Below are the code and all the weights of a small trained network. Each question names an input and a target symbol and asks about switching units off, where a switched-off unit gives its printed mean instead of its output.

import numpy as np


def w(rows, s, z=0):
    codes = np.array(rows[::2]) - 128.0
    scale = np.full(codes.shape[1], s)
    scale[-1] = z or s
    return codes * scale


def norm(h):
    return h / np.sqrt((h * h).mean(-1, keepdims=True) + 1e-5)


def f(y):
    return y / 2 * (1 + np.tanh(0.7978845608 * (y + 0.044715 * y**3)))


def softmax(a):
    e = np.exp(a - a.max(-1, keepdims=True))
    return e / e.sum(-1, keepdims=True)


def log_softmax(a):
    a = a - a.max(-1, keepdims=True)
    return a - np.log(np.exp(a).sum(-1, keepdims=True))


def net(x, mask):
    ids = ['ΞΣΦΩαγδεζηθλμπτψ'.index(c) for c in x.split()]
    T = len(ids)
    res = E[ids] + P[:T]
    r = norm(res)
    for j in range(2):
        rows = slice(3 * j, 3 * j + 3)
        q, k, v = (r @ M[0][rows].T for M in (Q, K, V))
        z = softmax(np.where(np.tri(T) > 0, q @ k.T / 3**0.5, -1e9)) @ v
        o = O[0][rows]
        res = res + np.where(mask[j], z, o[:, -1]) @ o[:, :-1]
    y = f(norm(res) @ A[0][:, :-1].T + A[0][:, -1])
    res = res + np.where(mask[2:14], y, B[0][:, -1]) @ B[0][:, :-1]
    return log_softmax(norm(res)[-1] @ U[:, :-1].T + U[:, -1])


Q, K, V, O, A, B = {}, {}, {}, {}, {}, {}
E = w([
[111,137,107],'Ξ',
[99,146,114],'Σ',
[98,144,104],'Φ',
[101,147,102],'Ω',
[98,148,108],'α',
[209,101,76],'γ',
[171,70,36],'δ',
[91,138,215],'ε',
[113,150,79],'ζ',
[98,153,87],'η',
[117,111,122],'θ',
[56,165,93],'λ',
[142,64,127],'μ',
[71,3,243],'π',
[121,151,183],'τ',
[163,168,141],'ψ',
],0.014)
P = w([
[2,108,81],'0',
[38,114,85],'1',
[39,103,106],'2',
[70,105,120],'3',
[98,110,136],'4',
[102,120,132],'5',
[97,137,106],'6',
],0.0067)
Q[0] = w([
[90,170,90],'h1',
[226,255,216],'h1',
[206,91,114],'h1',
[45,157,148],'h2',
[146,218,108],'h2',
[147,25,37],'h2',
],0.0085)
K[0] = w([
[159,53,169],'h1',
[27,121,1],'h1',
[122,71,126],'h1',
[113,189,214],'h2',
[226,163,120],'h2',
[93,112,43],'h2',
],0.0079)
V[0] = w([
[143,250,130],'h1',
[158,70,83],'h1',
[106,75,214],'h1',
[98,119,37],'h2',
[213,201,147],'h2',
[168,89,89],'h2',
],0.013)
O[0] = w([
[110,100,21,77],'h1',
[212,149,200,126],'h1',
[46,84,251,129],'h1',
[255,185,162,222],'h2',
[140,32,46,1],'h2',
[140,70,156,97],'h2',
],0.008,0.0096)
A[0] = w([
[94,52,175,137],'n1',
[116,123,122,82],'n2',
[47,77,225,158],'n3',
[75,170,140,94],'n4',
[91,53,118,255],'n5',
[49,193,144,72],'n6',
[64,154,125,125],'n7',
[148,168,177,205],'n8',
[109,1,112,101],'n9',
[186,141,39,180],'n10',
[96,150,98,122],'n11',
[186,91,160,234],'n12',
],0.0089,0.0082)
B[0] = w([
[166,129,53,129],'n1',
[132,162,167,111],'n2',
[125,113,55,183],'n3',
[74,154,131,140],'n4',
[102,3,54,171],'n5',
[64,133,142,149],'n6',
[70,110,143,146],'n7',
[82,77,57,254],'n8',
[156,157,93,119],'n9',
[127,3,117,175],'n10',
[106,84,171,133],'n11',
[90,15,90,206],'n12',
],0.0067,0.0082)
U = w([
[110,167,113,63],'Ξ',
[27,76,110,176],'Σ',
[149,113,240,189],'Φ',
[201,125,141,105],'Ω',
[135,166,127,2],'α',
[76,48,236,121],'γ',
[133,185,89,247],'δ',
[166,169,84,95],'ε',
[180,110,128,92],'ζ',
[100,151,113,31],'η',
[192,165,70,198],'θ',
[92,111,117,31],'λ',
[140,133,109,118],'μ',
[155,159,174,156],'π',
[128,182,114,10],'τ',
[104,53,6,146],'ψ',
],0.013,0.0053)

Each question gives the input, a string of symbols that net reads in full, and the target symbol t.
The units are the heads (3 rows each of Q, K, V and O) and the neurons (one row each of A and B). Each row of codes is followed by its name. A weight is (code - 128) times the scale printed after its matrix; where a second scale follows, it is the last column's (O, A, B and U).
mask holds one flag per unit, heads first, then neurons. A switched-off unit (its flag False) gives its mean, the last column of its rows in O or B, instead of its output. The means were averaged over made-up inputs and are rounded, as every weight is.
A unit's drop is (log p(t) with every unit on - log p(t) with that unit switched off) / (log p(t) with every unit on - log p(t) with every unit switched off).
The circuit of an input: a set's keep is (log p(t) with only the set's units on - log p(t) with every unit switched off) / (log p(t) with every unit on - log p(t) with every unit switched off). Starting from the 12 units with the biggest drops (on a tie, the unit counted first), units are removed one at a time, each time the one whose removal leaves the highest keep (on an exact tie, the one counted first), for as long as the keep stays at least 0.8.
circuit, biggest first: the units of the circuit, biggest drop first
top k neurons: the k neurons with the biggest drops, biggest first
heads that matter: for each layer, one digit per head in row order, 1 if its drop is at least 0.15 and else 0, layers parted by /
drop when u is switched off: that unit's drop, to one decimal
input ζ τ ζ π π δ, target γ: heads that matter => 10
input Φ ψ Φ, target ψ: heads that matter => 10
input π Φ λ Ξ μ α, target Φ: heads that matter => 10
input δ δ π Φ, target γ: heads that matter => 10
input π μ λ Ω ζ λ μ, target Φ: heads that matter => 11
input Ω α η α Φ ζ, target θ: top neuron => (n10)
input ζ α ζ, target θ: heads that matter => 11
input δ Ξ η ζ π τ ζ, target Σ: heads that matter => 10
input τ λ Ξ τ μ θ, target Σ: circuit, biggest first => (h1 n3)
input θ ψ γ α, target ψ: heads that matter => 11
input α τ ψ ψ μ, target ψ: heads that matter => 10
input δ λ Ω ψ θ λ, target ψ: heads that matter => 11
input ζ ψ τ, target ψ: heads that matter => 11
input Φ μ μ Ξ ζ ψ ζ, target ψ: heads that matter => 11
input ζ μ δ ζ, target Φ: circuit, biggest first => (h1)
input λ λ Ξ, target δ: circuit, biggest first => (h1 h2)
input η ζ ζ δ ψ π, target ψ: heads that matter => 10
input ζ γ α μ τ ε ζ, target Σ: heads that matter => 11
input δ ζ ζ α θ τ π, target Σ: circuit, biggest first => (n3 h1 n5)
input δ Ξ θ α τ, target Σ: circuit, biggest first => (h2)
input ψ ψ Ξ, target ψ: drop when h1 is switched off => 0.9
input Ω Σ μ Ξ θ, target Φ: drop when h1 is switched off => 0.3
input η θ π Ω, target γ: drop when h1 is switched off => 1.2
input μ δ Ω, target Φ: drop when h1 is switched off => 0.3
